Here is a tiny trained network, its code and every weight. The questions are about switching its units off for an input and a target symbol, where a switched-off unit gives its printed mean instead of its output.

import numpy as np


def w(rows, s, z=0):
    codes = np.array(rows[::2]) - 128.0
    scale = np.full(codes.shape[1], s)
    scale[-1] = z or s
    return codes * scale


def norm(h):
    return h / np.sqrt((h * h).mean(-1, keepdims=True) + 1e-5)


def f(y):
    return np.maximum(y, 0)


def softmax(a):
    e = np.exp(a - a.max(-1, keepdims=True))
    return e / e.sum(-1, keepdims=True)


def log_softmax(a):
    a = a - a.max(-1, keepdims=True)
    return a - np.log(np.exp(a).sum(-1, keepdims=True))


def net(x, mask):
    ids = ['βγζθμξπψω'.index(c) for c in x.split()]
    T = len(ids)
    res = E[ids] + P[:T]
    u = 0
    for l in range(2):
        q, k, v = (norm(res) @ M[l].T for M in (Q, K, V))
        z = softmax(np.where(np.tri(T) > 0, q @ k.T / 4**0.5, -1e9)) @ v
        res = res + np.where(mask[u], z, O[l][:, -1]) @ O[l][:, :-1]
        u += 1
        y = f(norm(res) @ A[l][:, :-1].T + A[l][:, -1])
        res = res + np.where(mask[u : u + 8], y, B[l][:, -1]) @ B[l][:, :-1]
        u += 8
    return log_softmax(norm(res)[-1] @ U[:, :-1].T + U[:, -1])


Q, K, V, O, A, B = {}, {}, {}, {}, {}, {}
E = w([
[117,209,97],'β',
[185,125,84],'γ',
[168,120,59],'ζ',
[106,105,112],'θ',
[129,225,130],'μ',
[142,249,113],'ξ',
[124,167,182],'π',
[102,41,129],'ψ',
[69,126,140],'ω',
],0.018)
P = w([
[139,84,149],'0',
[8,173,155],'1',
[213,41,123],'2',
[254,91,183],'3',
[204,203,179],'4',
[113,185,230],'5',
],0.0034)
Q[0] = w([
[195,131,179],'L0H0',
[254,232,179],'L0H0',
[209,156,155],'L0H0',
[121,50,190],'L0H0',
],0.0079)
K[0] = w([
[152,114,239],'L0H0',
[145,157,213],'L0H0',
[111,218,107],'L0H0',
[137,65,1],'L0H0',
],0.0083)
V[0] = w([
[106,104,102],'L0H0',
[42,134,79],'L0H0',
[178,113,85],'L0H0',
[5,157,114],'L0H0',
],0.012)
O[0] = w([
[211,159,70,42],'L0H0',
[207,39,21,180],'L0H0',
[126,254,46,92],'L0H0',
[53,141,138,255],'L0H0',
],0.0052,0.0018)
A[0] = w([
[92,124,191,168],'L0N0',
[73,94,134,102],'L0N1',
[122,2,147,106],'L0N2',
[144,177,103,79],'L0N3',
[195,93,155,251],'L0N4',
[55,214,74,131],'L0N5',
[105,103,136,111],'L0N6',
[119,93,144,97],'L0N7',
],0.0094,0.0021)
B[0] = w([
[253,59,164,165],'L0N0',
[145,136,57,147],'L0N1',
[89,194,125,175],'L0N2',
[109,74,78,191],'L0N3',
[42,74,197,173],'L0N4',
[159,53,71,254],'L0N5',
[100,117,59,139],'L0N6',
[6,194,18,139],'L0N7',
],0.0063,0.006)
Q[1] = w([
[172,254,164],'L1H0',
[215,153,72],'L1H0',
[145,46,154],'L1H0',
[122,105,152],'L1H0',
],0.0081)
K[1] = w([
[199,82,209],'L1H0',
[41,254,193],'L1H0',
[172,92,235],'L1H0',
[245,197,210],'L1H0',
],0.0065)
V[1] = w([
[4,63,125],'L1H0',
[24,195,2],'L1H0',
[42,46,82],'L1H0',
[26,44,87],'L1H0',
],0.007)
O[1] = w([
[124,178,187,106],'L1H0',
[245,214,79,253],'L1H0',
[124,214,179,141],'L1H0',
[142,185,150,136],'L1H0',
],0.011,0.006)
A[1] = w([
[150,80,58,8],'L1N0',
[106,172,67,232],'L1N1',
[167,70,101,130],'L1N2',
[164,117,135,62],'L1N3',
[137,102,224,102],'L1N4',
[177,115,116,91],'L1N5',
[117,125,159,92],'L1N6',
[79,246,134,154],'L1N7',
],0.011,0.0017)
B[1] = w([
[140,68,122,212],'L1N0',
[167,136,247,254],'L1N1',
[1,36,90,197],'L1N2',
[95,109,41,145],'L1N3',
[89,48,160,157],'L1N4',
[118,159,103,191],'L1N5',
[113,111,98,138],'L1N6',
[121,197,212,241],'L1N7',
],0.0069,0.0057)
U = w([
[180,106,182,9],'β',
[159,174,201,251],'γ',
[189,143,35,201],'ζ',
[129,111,120,9],'θ',
[106,131,142,4],'μ',
[131,75,52,199],'ξ',
[111,31,254,252],'π',
[118,145,67,17],'ψ',
[53,223,78,171],'ω',
],0.008,0.0023)

Each question gives the input, a string of symbols that net reads in full, and the target symbol t.
The units are the heads (4 rows each of Q, K, V and O) and the neurons (one row each of A and B). Each row of codes is followed by its name. A weight is (code - 128) times the scale printed after its matrix; where a second scale follows, it is the last column's (O, A, B and U).
mask holds one flag per unit, layer by layer, with each layer's heads first. A switched-off unit (its flag False) gives its mean, the last column of its rows in O or B, instead of its output. The means were averaged over made-up inputs and are rounded, as every weight is.
A unit's drop is (log p(t) with every unit on - log p(t) with that unit switched off) / (log p(t) with every unit on - log p(t) with every unit switched off).
The circuit of an input: a set's keep is (log p(t) with only the set's units on - log p(t) with every unit switched off) / (log p(t) with every unit on - log p(t) with every unit switched off). Starting from the 12 units with the biggest drops (on a tie, the unit counted first), units are removed one at a time, each time the one whose removal leaves the highest keep (on an exact tie, the one counted first), for as long as the keep stays at least 0.8.
units of the circuit, in order: the units of the circuit, biggest drop first
k most important neurons: the k neurons with the biggest drops, biggest first
k most important neurons of layer l: the k neurons of layer l with the biggest drops, biggest first
drop when u is switched off: that unit's drop, to one decimal
input θ γ π π γ β, target π: most important neuron => [L0N0]
input θ μ ω ζ ψ ζ, target γ: units of the circuit, in order => [L1H0 L0N5]
input ξ β ξ ξ ψ, target γ: 4 most important neurons => [L0N2 L0N5 L0N7 L1N1]
input ξ π μ θ ξ, target π: 2 most important neurons of layer 0 => [L0N0 L0N7]
input ω π μ γ ω ξ, target π: units of the circuit, in order => [L1H0 L0H0 L0N0]
input π π ξ θ, target π: 2 most important neurons => [L0N4 L0N5]
input ω ξ ψ γ, target γ: 2 most important neurons => [L0N5 L0N4]
input π γ θ ξ β μ, target π: units of the circuit, in order => [L0H0 L1H0 L0N0]
input μ ξ θ θ γ ω, target ξ: 3 most important neurons => [L0N0 L0N7 L1N2]
input μ ζ γ ξ ψ, target γ: 2 most important neurons of layer 0 => [L0N2 L0N4]
input μ μ μ, target ξ: 2 most important neurons of layer 0 => [L0N0 L0N7]
input ξ ξ θ β ψ π, target π: 4 most important neurons => [L0N0 L1N4 L0N2 L0N7]
input μ ξ μ, target ξ: drop when L0H0 is switched off => 0.2
input γ θ π ω ξ γ, target π: drop when L0H0 is switched off => 0.4
input π β μ, target π: drop when L1H0 is switched off => 0.8
input ζ θ μ ζ ω, target ζ: units of the circuit, in order => [L0H0]
